Here is a tiny trained network, its code and every weight. The questions are about switching its units off for an input and a class, where a switched-off unit gives its printed mean instead of its output.

import numpy as np


def w(rows, s, z=0):
    codes = np.array(rows[::2]) - 128.0
    scale = np.full(codes.shape[1], s)
    scale[-1] = z or s
    return codes * scale


def f(y):
    return np.maximum(y, 0)


def log_softmax(a):
    a = a - a.max(-1, keepdims=True)
    return a - np.log(np.exp(a).sum(-1, keepdims=True))


def net(x, mask):
    res = np.array(x, float).reshape(1, 3) / 4 @ E
    y = f(res @ A[0][:, :-1].T + A[0][:, -1])
    res = res + np.where(mask, y, B[0][:, -1]) @ B[0][:, :-1]
    return log_softmax(res[-1] @ U[:, :-1].T + U[:, -1])


A, B = {}, {}
E = w([
[213,40,78],'x0',
[128,216,2],'x1',
[26,39,75],'x2',
],0.009)
A[0] = w([
[78,68,74,94],'n0',
[211,204,176,54],'n1',
[123,171,100,164],'n2',
[65,164,157,81],'n3',
[99,130,201,106],'n4',
[94,102,250,148],'n5',
[231,54,66,10],'n6',
[161,155,83,152],'n7',
[185,209,163,135],'n8',
[189,184,198,68],'n9',
[169,174,79,94],'n10',
[154,143,31,56],'n11',
[60,84,117,81],'n12',
[66,185,165,66],'n13',
[54,195,166,46],'n14',
[22,102,112,92],'n15',
[161,75,180,78],'n16',
[122,157,97,75],'n17',
[71,174,153,241],'n18',
[85,98,104,87],'n19',
[97,111,118,96],'n20',
[126,237,59,57],'n21',
[79,190,61,147],'n22',
[143,139,133,78],'n23',
[158,92,202,79],'n24',
[26,94,130,104],'n25',
],0.016,0.012)
B[0] = w([
[142,163,125,186],'n0',
[145,167,103,201],'n1',
[113,117,108,189],'n2',
[150,132,188,169],'n3',
[97,112,120,177],'n4',
[86,128,94,236],'n5',
[139,128,245,188],'n6',
[100,113,122,190],'n7',
[151,143,94,220],'n8',
[134,170,101,190],'n9',
[112,125,141,179],'n10',
[103,126,144,178],'n11',
[133,160,113,175],'n12',
[144,110,196,174],'n13',
[131,119,254,178],'n14',
[146,163,104,199],'n15',
[91,125,138,172],'n16',
[108,130,126,145],'n17',
[157,81,129,248],'n18',
[150,168,118,158],'n19',
[129,156,122,145],'n20',
[87,135,122,209],'n21',
[100,119,112,221],'n22',
[139,130,117,129],'n23',
[86,134,114,177],'n24',
[135,157,104,202],'n25',
],0.02,0.014)
U = w([
[157,233,87,107],'0',
[125,101,219,179],'1',
[6,96,97,38],'2',
[156,33,62,252],'3',
[237,90,114,72],'4',
],0.015,0.019)

Each question gives the input, the list of numbers given to net, and the class t.
The units are the neurons (one row each of A and B). Each row of codes is followed by its name. A weight is (code - 128) times the scale printed after its matrix; where a second scale follows, it is the last column's (A, B and U).
mask holds one flag per neuron, in row order. A switched-off neuron (its flag False) gives its mean, the last column of its row in B, instead of its output. The means were averaged over made-up inputs and are rounded, as every weight is.
A unit's drop is (log p(t) with every unit on - log p(t) with that unit switched off) / (log p(t) with every unit on - log p(t) with every unit switched off).
The circuit of an input: a set's keep is (log p(t) with only the set's units on - log p(t) with every unit switched off) / (log p(t) with every unit on - log p(t) with every unit switched off). Starting from the 12 units with the biggest drops (on a tie, the unit counted first), units are removed one at a time, each time the one whose removal leaves the highest keep (on an exact tie, the one counted first), for as long as the keep stays at least 0.8.
units of the circuit, in order: the units of the circuit, biggest drop first
most important unit: the unit with the biggest drop
k most important neurons: the k neurons with the biggest drops, biggest first
drop of u: that unit's drop, to one decimal
input [3,-3,-2], class 3: units of the circuit, in order -> [n14 n0]
input [-3,1,1], class 3: most important unit -> n6
input [3,0,0], class 3: units of the circuit, in order -> [n14 n0 n21]
input [-3,-3,0], class 3: 2 most important neurons -> [n6 n21]
input [-3,6,6], class 0: 3 most important neurons -> [n15 n0 n5]
input [-1,-6,-5], class 2: 3 most important neurons -> [n5 n24 n4]
input [0,1,3], class 3: 2 most important neurons -> [n1 n9]
input [-4,-5,1], class 2: 3 most important neurons -> [n5 n6 n4]
input [-6,-2,-4], class 1: 2 most important neurons -> [n14 n13]
input [3,-4,1], class 2: 2 most important neurons -> [n18 n14]
input [-5,4,2], class 1: 2 most important neurons -> [n14 n5]
input [-3,-8,8], class 0: 2 most important neurons -> [n15 n25]
input [2,-1,2], class 3: 2 most important neurons -> [n6 n14]
input [-2,-7,-6], class 2: units of the circuit, in order -> [n5]
input [8,0,2], class 1: drop of n6 -> 0.3
input [0,8,3], class 2: drop of n21 -> 0.0
input [-2,-2,3], class 3: drop of n18 -> 0.1
input [-6,-8,-6], class 2: 2 most important neurons -> [n5 n4]
